Here is a tiny trained network, its code and every weight. The questions are about switching its units off for an input and a target symbol, where a switched-off unit gives its printed mean instead of its output.

import numpy as np


def w(rows, s, z=0):
    codes = np.array(rows[::2]) - 128.0
    scale = np.full(codes.shape[1], s)
    scale[-1] = z or s
    return codes * scale


def norm(h):
    return h / np.sqrt((h * h).mean(-1, keepdims=True) + 1e-5)


def f(y):
    return y / 2 * (1 + np.tanh(0.7978845608 * (y + 0.044715 * y**3)))


def softmax(a):
    e = np.exp(a - a.max(-1, keepdims=True))
    return e / e.sum(-1, keepdims=True)


def log_softmax(a):
    a = a - a.max(-1, keepdims=True)
    return a - np.log(np.exp(a).sum(-1, keepdims=True))


def net(x, mask):
    ids = ['αβγδεζηθλμπω'.index(c) for c in x.split()]
    T = len(ids)
    res = E[ids] + P[:T]
    u = 0
    for l in range(2):
        r = norm(res)
        for j in range(2):
            rows = slice(2 * j, 2 * j + 2)
            q, k, v = (r @ M[l][rows].T for M in (Q, K, V))
            z = softmax(np.where(np.tri(T) > 0, q @ k.T / 2**0.5, -1e9)) @ v
            o = O[l][rows]
            res = res + np.where(mask[u + j], z, o[:, -1]) @ o[:, :-1]
        u += 2
        y = f(norm(res) @ A[l][:, :-1].T + A[l][:, -1])
        res = res + np.where(mask[u : u + 8], y, B[l][:, -1]) @ B[l][:, :-1]
        u += 8
    return log_softmax(norm(res)[-1] @ U[:, :-1].T + U[:, -1])


Q, K, V, O, A, B = {}, {}, {}, {}, {}, {}
E = w([
[78,176,177,75,96,140,198,118,111,164,186],'α',
[95,53,217,107,133,139,158,66,124,110,13],'β',
[91,139,152,96,111,145,179,72,116,154,120],'γ',
[102,78,254,127,79,159,107,169,143,90,121],'δ',
[71,174,154,83,122,144,165,101,94,118,87],'ε',
[53,130,158,154,103,120,97,96,136,110,125],'ζ',
[131,80,183,85,58,92,162,123,151,95,80],'η',
[65,183,157,152,104,166,109,158,90,116,118],'θ',
[134,123,96,156,139,193,99,99,185,79,114],'λ',
[108,132,176,165,190,101,169,113,102,104,116],'μ',
[174,184,90,52,143,169,150,92,78,120,79],'π',
[124,138,98,166,78,135,148,109,92,132,133],'ω',
],0.0066)
P = w([
[32,52,36,71,152,135,186,158,117,216,191],'0',
[36,128,43,116,121,111,138,114,103,192,161],'1',
[73,142,67,121,102,95,112,101,102,156,128],'2',
[120,176,89,150,96,83,117,112,115,150,132],'3',
[177,203,109,152,78,73,108,118,124,124,98],'4',
[210,231,115,187,82,66,91,131,143,133,82],'5',
[186,251,157,182,84,93,122,118,143,149,64],'6',
],0.0022)
Q[0] = w([
[219,63,81,165,156,128,161,154,178,184,234],'0.h0',
[159,8,4,98,143,83,109,202,161,142,181],'0.h0',
[158,252,152,244,23,175,155,77,21,161,59],'0.h1',
[222,131,43,115,230,194,102,198,104,174,235],'0.h1',
],0.0036)
K[0] = w([
[49,130,179,72,205,155,114,104,107,151,174],'0.h0',
[54,79,111,58,198,194,93,135,103,191,209],'0.h0',
[205,103,253,169,163,126,134,90,230,77,40],'0.h1',
[63,60,127,60,125,95,124,83,160,142,197],'0.h1',
],0.0041)
V[0] = w([
[50,168,40,155,171,166,99,76,128,140,185],'0.h0',
[154,152,23,169,45,179,156,106,90,153,113],'0.h0',
[160,107,172,173,242,50,155,80,163,118,83],'0.h1',
[123,94,176,116,158,253,93,166,158,104,80],'0.h1',
],0.0034)
O[0] = w([
[139,129,253,168,213,194,75,91,104,66,140,146],'0.h0',
[165,77,51,229,95,208,147,47,46,172,193,167],'0.h0',
[14,92,160,84,191,55,151,18,69,34,254,30],'0.h1',
[158,171,159,133,144,28,29,39,123,235,82,247],'0.h1',
],0.0032,0.0014)
A[0] = w([
[56,70,123,2,106,37,169,119,204,188,138,41],'0.n0',
[80,126,93,82,144,96,160,82,121,246,92,46],'0.n1',
[146,148,42,174,130,130,164,96,131,162,122,2],'0.n2',
[94,39,116,146,223,4,177,154,143,45,163,131],'0.n3',
[139,142,68,94,76,135,111,42,144,210,101,44],'0.n4',
[75,134,137,193,203,67,166,42,158,124,142,177],'0.n5',
[137,63,126,82,37,145,150,233,227,121,154,74],'0.n6',
[124,90,83,187,193,185,36,162,227,68,173,55],'0.n7',
],0.003,0.0012)
B[0] = w([
[21,114,10,175,228,201,110,160,170,55,26,254],'0.n0',
[143,147,184,173,79,216,16,139,89,93,41,220],'0.n1',
[108,59,140,120,55,110,126,178,131,136,150,94],'0.n2',
[164,178,114,155,140,180,215,171,105,81,220,119],'0.n3',
[133,64,150,149,110,103,67,253,135,123,136,226],'0.n4',
[163,150,187,71,59,125,166,140,26,155,161,240],'0.n5',
[133,202,92,221,91,128,123,87,73,167,192,130],'0.n6',
[125,128,157,104,178,84,181,28,194,66,62,64],'0.n7',
],0.0031,0.0011)
Q[1] = w([
[97,2,86,90,196,126,133,182,160,69,176],'1.h0',
[129,113,117,116,198,138,206,125,157,82,218],'1.h0',
[106,230,157,101,120,91,141,69,92,151,91],'1.h1',
[58,212,212,79,53,119,121,61,65,117,61],'1.h1',
],0.0044)
K[1] = w([
[47,74,151,132,161,174,170,124,88,237,148],'1.h0',
[2,68,148,159,154,158,172,153,117,136,72],'1.h0',
[171,111,124,94,156,31,220,85,196,64,79],'1.h1',
[183,122,166,124,142,12,227,124,87,82,51],'1.h1',
],0.0037)
V[1] = w([
[184,119,95,94,136,164,171,45,243,82,68],'1.h0',
[73,94,183,252,91,106,155,104,168,102,161],'1.h0',
[139,162,164,158,78,72,187,141,125,130,120],'1.h1',
[97,50,122,100,50,104,136,97,181,144,74],'1.h1',
],0.0036)
O[1] = w([
[71,133,96,177,162,196,126,32,217,138,121,28],'1.h0',
[65,84,116,49,74,200,8,144,99,182,163,119],'1.h0',
[64,37,126,4,69,134,88,146,110,73,192,126],'1.h1',
[90,9,110,128,111,92,95,91,150,206,122,250],'1.h1',
],0.0038,0.002)
A[1] = w([
[152,97,24,142,73,170,91,126,205,148,94,237],'1.n0',
[221,112,113,156,149,102,180,121,62,139,74,9],'1.n1',
[131,117,132,56,106,218,173,45,42,131,95,38],'1.n2',
[112,106,150,171,171,174,42,3,205,166,48,255],'1.n3',
[137,125,159,67,209,159,130,137,45,21,150,179],'1.n4',
[85,237,135,120,74,99,147,97,70,215,122,117],'1.n5',
[34,141,197,208,126,96,80,193,177,153,166,224],'1.n6',
[229,173,39,227,183,138,128,152,38,124,216,151],'1.n7',
],0.0035,0.00098)
B[1] = w([
[114,176,112,223,49,139,166,126,190,104,230,176],'1.n0',
[70,85,177,110,73,74,79,114,178,85,77,143],'1.n1',
[120,115,104,180,135,26,153,50,114,124,170,169],'1.n2',
[212,163,126,93,188,139,110,182,154,94,254,247],'1.n3',
[112,185,117,212,43,70,179,141,132,35,149,149],'1.n4',
[207,70,121,106,198,87,88,114,222,155,134,255],'1.n5',
[166,100,106,85,124,66,190,99,158,34,40,229],'1.n6',
[35,21,104,54,156,142,164,86,111,109,154,156],'1.n7',
],0.0035,0.0032)
U = w([
[170,178,127,39,152,190,232,244,139,206,207,5],'α',
[82,27,217,16,199,40,51,49,113,155,131,217],'β',
[189,40,153,217,34,202,121,66,32,205,195,106],'γ',
[247,165,214,108,54,76,16,243,143,207,49,241],'δ',
[244,210,134,217,162,57,230,48,167,88,47,186],'ε',
[190,149,185,138,191,201,30,105,233,81,240,79],'ζ',
[84,107,18,144,35,75,159,204,224,182,101,81],'η',
[103,198,186,204,192,228,102,225,50,150,21,79],'θ',
[193,204,74,209,226,189,93,72,201,206,220,123],'λ',
[52,222,159,100,113,63,206,189,48,1,203,169],'μ',
[143,71,52,95,212,194,207,77,111,98,71,43],'π',
[52,39,19,161,76,190,141,163,184,131,161,70],'ω',
],0.0041,0.0019)

Each question gives the input, a string of symbols that net reads in full, and the target symbol t.
The units are the heads (2 rows each of Q, K, V and O) and the neurons (one row each of A and B). Each row of codes is followed by its name. A weight is (code - 128) times the scale printed after its matrix; where a second scale follows, it is the last column's (O, A, B and U).
mask holds one flag per unit, layer by layer, with each layer's heads first. A switched-off unit (its flag False) gives its mean, the last column of its rows in O or B, instead of its output. The means were averaged over made-up inputs and are rounded, as every weight is.
A unit's drop is (log p(t) with every unit on - log p(t) with that unit switched off) / (log p(t) with every unit on - log p(t) with every unit switched off).
The circuit of an input: a set's keep is (log p(t) with only the set's units on - log p(t) with every unit switched off) / (log p(t) with every unit on - log p(t) with every unit switched off). Starting from the 12 units with the biggest drops (on a tie, the unit counted first), units are removed one at a time, each time the one whose removal leaves the highest keep (on an exact tie, the one counted first), for as long as the keep stays at least 0.8.
units of the circuit, in order: the units of the circuit, biggest drop first
unit that matters most: the unit with the biggest drop
k most important neurons of layer l: the k neurons of layer l with the biggest drops, biggest first
drop when u is switched off: that unit's drop, to one decimal
input ζ π η λ α, target λ: unit that matters most	1.h0
input δ ζ θ, target δ: units of the circuit, in order	(0.h1, 1.h0)
input β θ ζ, target δ: units of the circuit, in order	(0.h1, 1.h0, 1.n7)
input δ δ γ β α α γ, target β: units of the circuit, in order	(0.h1, 1.h1)
input π δ λ δ, target ζ: units of the circuit, in order	(1.h0, 1.n3, 0.n5)
input λ β β θ ε, target β: units of the circuit, in order	(0.h1, 1.h1)
input ε ζ θ ε, target δ: units of the circuit, in order	(0.h1, 1.n5)
input η π η η θ, target η: units of the circuit, in order	(0.h0, 1.h1)
input ζ δ θ β, target δ: units of the circuit, in order	(0.h1, 1.n7, 1.h0)
input λ λ θ, target λ: units of the circuit, in order	(1.h0, 0.n7, 1.n3)
input θ β η θ α, target η: units of the circuit, in order	(0.h0, 0.n0, 1.h1)
input θ θ θ δ α ζ ζ, target β: 2 most important neurons of layer 0	(0.n1, 0.n0)
input δ δ π, target δ: units of the circuit, in order	(0.h1, 0.n4)
input θ α θ π ζ, target ε: units of the circuit, in order	(1.h0)
input η θ θ ζ λ γ, target ζ: units of the circuit, in order	(1.h0, 1.n3)
input π μ π θ η θ, target η: 2 most important neurons of layer 1	(1.n3, 1.n5)
input θ δ θ θ β, target δ: 3 most important neurons of layer 1	(1.n7, 1.n3, 1.n6)
input η θ δ η δ θ η, target η: 2 most important neurons of layer 0	(0.n0, 0.n5)
input γ π θ θ θ ω, target γ: 2 most important neurons of layer 1	(1.n7, 1.n6)
input δ θ λ λ ζ θ, target ζ: most important neuron of layer 1	(1.n3)
input γ α θ ζ, target ζ: 2 most important neurons of layer 1	(1.n3, 1.n1)
input θ ζ μ η ζ, target μ: 2 most important neurons of layer 0	(0.n3, 0.n0)
input ε ζ μ ω ε π, target μ: 2 most important neurons of layer 1	(1.n4, 1.n7)
input θ λ δ, target ζ: 4 most important neurons of layer 0	(0.n7, 0.n5, 0.n4, 0.n1)
input η η π, target η: 2 most important neurons of layer 0	(0.n4, 0.n2)
input ζ ε μ α, target μ: drop when 1.n4 is switched off	0.2
